Below are the code and all the weights of a small trained network. Each question names an input and a target symbol and asks about switching units off, where a switched-off unit gives its printed mean instead of its output.

import numpy as np


def w(rows, s, z=0):
    codes = np.array(rows[::2]) - 128.0
    scale = np.full(codes.shape[1], s)
    scale[-1] = z or s
    return codes * scale


def f(y):
    return np.maximum(y, 0)


def softmax(a):
    e = np.exp(a - a.max(-1, keepdims=True))
    return e / e.sum(-1, keepdims=True)


def log_softmax(a):
    a = a - a.max(-1, keepdims=True)
    return a - np.log(np.exp(a).sum(-1, keepdims=True))


def net(x, mask):
    ids = ['αγεζηθλμξπσφψω'.index(c) for c in x.split()]
    T = len(ids)
    res = E[ids] + P[:T]
    r = res
    for j in range(2):
        rows = slice(4 * j, 4 * j + 4)
        q, k, v = (r @ M[0][rows].T for M in (Q, K, V))
        z = softmax(np.where(np.tri(T) > 0, q @ k.T / 4**0.5, -1e9)) @ v
        o = O[0][rows]
        res = res + np.where(mask[j], z, o[:, -1]) @ o[:, :-1]
    y = f(res @ A[0][:, :-1].T + A[0][:, -1])
    res = res + np.where(mask[2:6], y, B[0][:, -1]) @ B[0][:, :-1]
    return log_softmax(res[-1] @ U[:, :-1].T + U[:, -1])


Q, K, V, O, A, B = {}, {}, {}, {}, {}, {}
E = w([
[152,145,90],'α',
[70,147,225],'γ',
[64,73,220],'ε',
[117,94,146],'ζ',
[47,132,230],'η',
[140,56,109],'θ',
[155,56,83],'λ',
[125,91,123],'μ',
[42,62,211],'ξ',
[124,182,142],'π',
[145,115,113],'σ',
[106,139,172],'φ',
[120,62,141],'ψ',
[123,5,140],'ω',
],0.017)
P = w([
[106,57,95],'0',
[235,128,213],'1',
[63,54,111],'2',
[248,132,218],'3',
[25,69,171],'4',
[254,140,240],'5',
],0.0091)
Q[0] = w([
[58,126,91],'h1',
[103,122,138],'h1',
[133,75,143],'h1',
[49,96,132],'h1',
[249,126,125],'h2',
[74,130,128],'h2',
[117,79,118],'h2',
[80,65,116],'h2',
],0.02)
K[0] = w([
[39,79,77],'h1',
[122,134,102],'h1',
[122,178,143],'h1',
[72,135,64],'h1',
[255,108,186],'h2',
[76,142,105],'h2',
[117,63,124],'h2',
[70,42,103],'h2',
],0.018)
V[0] = w([
[121,145,157],'h1',
[55,190,35],'h1',
[191,49,109],'h1',
[158,110,190],'h1',
[131,206,127],'h2',
[202,83,255],'h2',
[142,135,155],'h2',
[116,227,100],'h2',
],0.011)
O[0] = w([
[141,155,155,145],'h1',
[28,113,180,39],'h1',
[169,68,23,137],'h1',
[195,152,119,181],'h1',
[137,218,95,84],'h2',
[209,32,49,254],'h2',
[145,124,107,146],'h2',
[127,247,102,50],'h2',
],0.012,0.01)
A[0] = w([
[216,132,207,3],'n1',
[146,206,58,243],'n2',
[134,249,15,94],'n3',
[28,89,87,72],'n4',
],0.014,0.0059)
B[0] = w([
[50,183,72,249],'n1',
[252,70,112,199],'n2',
[22,136,230,191],'n3',
[137,241,127,172],'n4',
],0.021,0.019)
U = w([
[84,204,134,91],'α',
[59,110,129,217],'γ',
[69,37,118,95],'ε',
[143,130,102,150],'ζ',
[43,71,160,218],'η',
[209,150,106,7],'θ',
[201,181,108,57],'λ',
[161,200,97,1],'μ',
[105,92,111,110],'ξ',
[132,185,249,154],'π',
[146,151,103,131],'σ',
[111,104,119,183],'φ',
[135,104,100,88],'ψ',
[204,89,146,160],'ω',
],0.012,0.0083)

Each question gives the input, a string of symbols that net reads in full, and the target symbol t.
The units are the heads (4 rows each of Q, K, V and O) and the neurons (one row each of A and B). Each row of codes is followed by its name. A weight is (code - 128) times the scale printed after its matrix; where a second scale follows, it is the last column's (O, A, B and U).
mask holds one flag per unit, heads first, then neurons. A switched-off unit (its flag False) gives its mean, the last column of its rows in O or B, instead of its output. The means were averaged over made-up inputs and are rounded, as every weight is.
A unit's drop is (log p(t) with every unit on - log p(t) with that unit switched off) / (log p(t) with every unit on - log p(t) with every unit switched off).
The circuit of an input: a set's keep is (log p(t) with only the set's units on - log p(t) with every unit switched off) / (log p(t) with every unit on - log p(t) with every unit switched off). Starting from all 6 units, units are removed one at a time, each time the one whose removal leaves the highest keep (on an exact tie, the one counted first), for as long as the keep stays at least 0.8.
units of the circuit, in order: the units of the circuit, biggest drop first
most important unit: the unit with the biggest drop
k most important neurons: the k neurons with the biggest drops, biggest first
input η η η α π, target η: most important unit	n2
input α λ γ, target α: units of the circuit, in order	h1, n4
input α η θ, target α: units of the circuit, in order	n4, h1
input π ψ π α σ, target π: units of the circuit, in order	n1, h2
input ω γ π φ, target λ: 2 most important neurons	n1, n2
input η π π η γ, target π: units of the circuit, in order	h1, n1
input λ ω π α, target ω: units of the circuit, in order	n2, h2, h1, n3
input ε ω π π φ, target π: units of the circuit, in order	h1, n1
input α γ π, target α: 2 most important neurons	n2, n3
input π ε θ, target π: units of the circuit, in order	n4, n1, h2, h1
input η π λ ε, target γ: 3 most important neurons	n1, n4, n2
input π η π σ η, target π: units of the circuit, in order	h1, n1
input α α ψ η λ ε, target γ: 3 most important neurons	n1, n2, n4
input π π ψ, target π: most important unit	n4
input π π π π ζ, target π: units of the circuit, in order	h1, n1, n4
input π φ λ, target π: units of the circuit, in order	n4, n1, h2, h1
input π π ω η, target α: 2 most important neurons	n2, n1
input π θ π π φ, target π: units of the circuit, in order	n1, h2
input α ω π σ, target θ: units of the circuit, in order	h1, n3
input ω π π, target ω: most important unit	n1
input π γ ε π η η, target α: units of the circuit, in order	n1, h1
input π φ σ ε, target α: 2 most important neurons	n1, n2
input π μ π θ ω λ, target ψ: 3 most important neurons	n3, n2, n1
input γ ε φ ω, target ε: 3 most important neurons	n1, n4, n2
input ε ω ω λ φ, target ω: 3 most important neurons	n1, n3, n4
input π α η, target π: 3 most important neurons	n1, n2, n4
